Below is a small trained network, with its code and all its weights. Each question gives an input and a class and asks what happens when units are switched off, that is, made to give their printed mean instead of their output.

import numpy as np


def w(rows, s, z=0):
    codes = np.array(rows[::2]) - 128.0
    scale = np.full(codes.shape[1], s)
    scale[-1] = z or s
    return codes * scale


def norm(h):
    return h / np.sqrt((h * h).mean(-1, keepdims=True) + 1e-5)


def f(y):
    return np.maximum(y, 0)


def log_softmax(a):
    a = a - a.max(-1, keepdims=True)
    return a - np.log(np.exp(a).sum(-1, keepdims=True))


def net(x, mask):
    res = np.array(x, float).reshape(1, 4) / 4 @ E
    u = 0
    for l in range(2):
        y = f(norm(res) @ A[l][:, :-1].T + A[l][:, -1])
        res = res + np.where(mask[u : u + 8], y, B[l][:, -1]) @ B[l][:, :-1]
        u += 8
    return log_softmax(norm(res)[-1] @ U[:, :-1].T + U[:, -1])


A, B = {}, {}
E = w([
[76,135,97,59,255,121,46,115,197],'x0',
[136,166,166,160,120,127,56,47,170],'x1',
[233,191,185,55,139,209,224,91,138],'x2',
[248,29,58,169,205,157,72,135,127],'x3',
],0.0079)
A[0] = w([
[75,73,45,209,101,112,137,184,147,116],'L0N1',
[134,106,48,54,74,210,171,47,100,201],'L0N2',
[135,187,154,79,93,112,167,116,198,151],'L0N3',
[164,107,183,226,162,120,136,84,132,195],'L0N4',
[255,125,115,156,191,125,125,148,129,69],'L0N5',
[146,105,104,207,136,65,43,80,157,189],'L0N6',
[85,42,118,129,118,73,86,193,117,155],'L0N7',
[141,141,148,47,58,86,99,181,84,1],'L0N8',
],0.0072,0.00092)
B[0] = w([
[62,143,97,182,87,118,65,150,122,255],'L0N1',
[76,19,84,187,132,133,80,210,115,209],'L0N2',
[78,152,112,73,193,138,159,114,176,238],'L0N3',
[104,145,140,153,122,146,1,86,117,196],'L0N4',
[149,125,162,139,81,133,130,125,104,234],'L0N5',
[102,68,121,124,116,173,105,104,194,252],'L0N6',
[114,138,102,149,165,82,192,61,174,248],'L0N7',
[168,150,131,164,135,104,143,91,66,179],'L0N8',
],0.0092,0.0051)
A[1] = w([
[107,195,45,120,228,81,114,143,110,170],'L1N1',
[188,145,176,161,45,148,50,33,162,132],'L1N2',
[149,122,200,133,119,149,199,160,72,57],'L1N3',
[78,193,164,70,109,156,89,2,204,190],'L1N4',
[66,146,116,144,5,185,185,199,172,74],'L1N5',
[162,197,52,76,192,45,140,141,184,253],'L1N6',
[112,95,205,105,225,162,92,76,156,197],'L1N7',
[151,111,188,225,109,167,42,132,251,40],'L1N8',
],0.0072,0.0018)
B[1] = w([
[195,136,119,219,114,2,108,114,155,187],'L1N1',
[171,86,61,34,194,84,139,48,86,211],'L1N2',
[133,112,205,113,227,99,158,111,128,169],'L1N3',
[154,134,150,54,83,124,125,156,181,254],'L1N4',
[129,137,42,151,156,133,174,220,116,199],'L1N5',
[139,193,247,176,92,88,96,141,106,185],'L1N6',
[165,132,193,123,66,157,193,133,97,206],'L1N7',
[63,105,110,40,163,158,158,91,69,224],'L1N8',
],0.0079,0.0078)
U = w([
[124,213,99,155,148,203,73,161,129,5],'0',
[176,102,139,91,139,146,94,9,54,92],'1',
[73,37,108,168,129,105,70,63,196,143],'2',
[85,156,78,219,37,102,143,130,82,138],'3',
[118,158,146,145,162,119,215,175,101,90],'4',
[109,138,167,232,140,63,97,104,187,129],'5',
[125,211,204,95,88,95,141,113,183,209],'6',
[179,71,180,199,122,186,102,176,119,198],'7',
],0.011,0.0031)

Each question gives the input, the list of numbers given to net, and the class t.
The units are the neurons (one row each of A and B). Each row of codes is followed by its name. A weight is (code - 128) times the scale printed after its matrix; where a second scale follows, it is the last column's (A, B and U).
mask holds one flag per neuron, layer by layer. A switched-off neuron (its flag False) gives its mean, the last column of its row in B, instead of its output. The means were averaged over made-up inputs and are rounded, as every weight is.
A unit's drop is (log p(t) with every unit on - log p(t) with that unit switched off) / (log p(t) with every unit on - log p(t) with every unit switched off).
The circuit of an input: a set's keep is (log p(t) with only the set's units on - log p(t) with every unit switched off) / (log p(t) with every unit on - log p(t) with every unit switched off). Starting from the 12 units with the biggest drops (on a tie, the unit counted first), units are removed one at a time, each time the one whose removal leaves the highest keep (on an exact tie, the one counted first), for as long as the keep stays at least 0.8.
units of the circuit, in order: the units of the circuit, biggest drop first
unit that matters most: the unit with the biggest drop
top k neurons: the k neurons with the biggest drops, biggest first
top k neurons in layer l: the k neurons of layer l with the biggest drops, biggest first
drop of u: that unit's drop, to one decimal
input [8,-1,-6,-6], class 5: unit that matters most	L1N1
input [-7,8,7,-3], class 1: top 2 neurons	L1N2, L0N4
input [8,5,2,2], class 6: top 2 neurons in layer 1	L1N4, L1N7
input [-5,1,0,-1], class 1: top 2 neurons	L1N2, L0N4
input [-8,6,7,-4], class 4: units of the circuit, in order	L1N5, L0N2
input [-8,1,-7,1], class 2: units of the circuit, in order	L0N6, L1N7
input [-8,2,-1,5], class 1: units of the circuit, in order	L1N2, L0N4
input [-2,-5,5,5], class 7: units of the circuit, in order	L0N2, L1N2
input [-3,1,7,-5], class 4: units of the circuit, in order	L0N2, L1N5
input [8,-8,-7,5], class 5: units of the circuit, in order	L1N1, L0N7, L1N6
input [-1,-4,0,-7], class 4: top 2 neurons	L1N5, L0N7
input [-1,-6,8,7], class 7: units of the circuit, in order	L0N2, L1N2
input [8,0,-2,-4], class 6: top 2 neurons in layer 0	L0N2, L0N1
input [-5,4,5,0], class 1: units of the circuit, in order	L1N2
input [-8,1,3,-6], class 4: top 2 neurons	L1N5, L1N3
input [-1,-4,6,5], class 7: top 2 neurons	L0N2, L1N2
input [4,-1,3,1], class 6: top 2 neurons	L1N5, L1N6
input [4,-1,-6,-6], class 5: top 2 neurons in layer 1	L1N1, L1N8
input [3,-7,6,2], class 7: top 2 neurons in layer 0	L0N2, L0N7
input [4,-7,0,-3], class 5: top neuron	L1N1
input [5,-8,5,3], class 7: drop of L0N2	0.2
input [-5,3,-6,-2], class 2: drop of L1N2	0.2
input [-7,6,2,-1], class 1: drop of L1N2	0.1
input [3,-8,5,3], class 7: drop of L0N6	-0.1
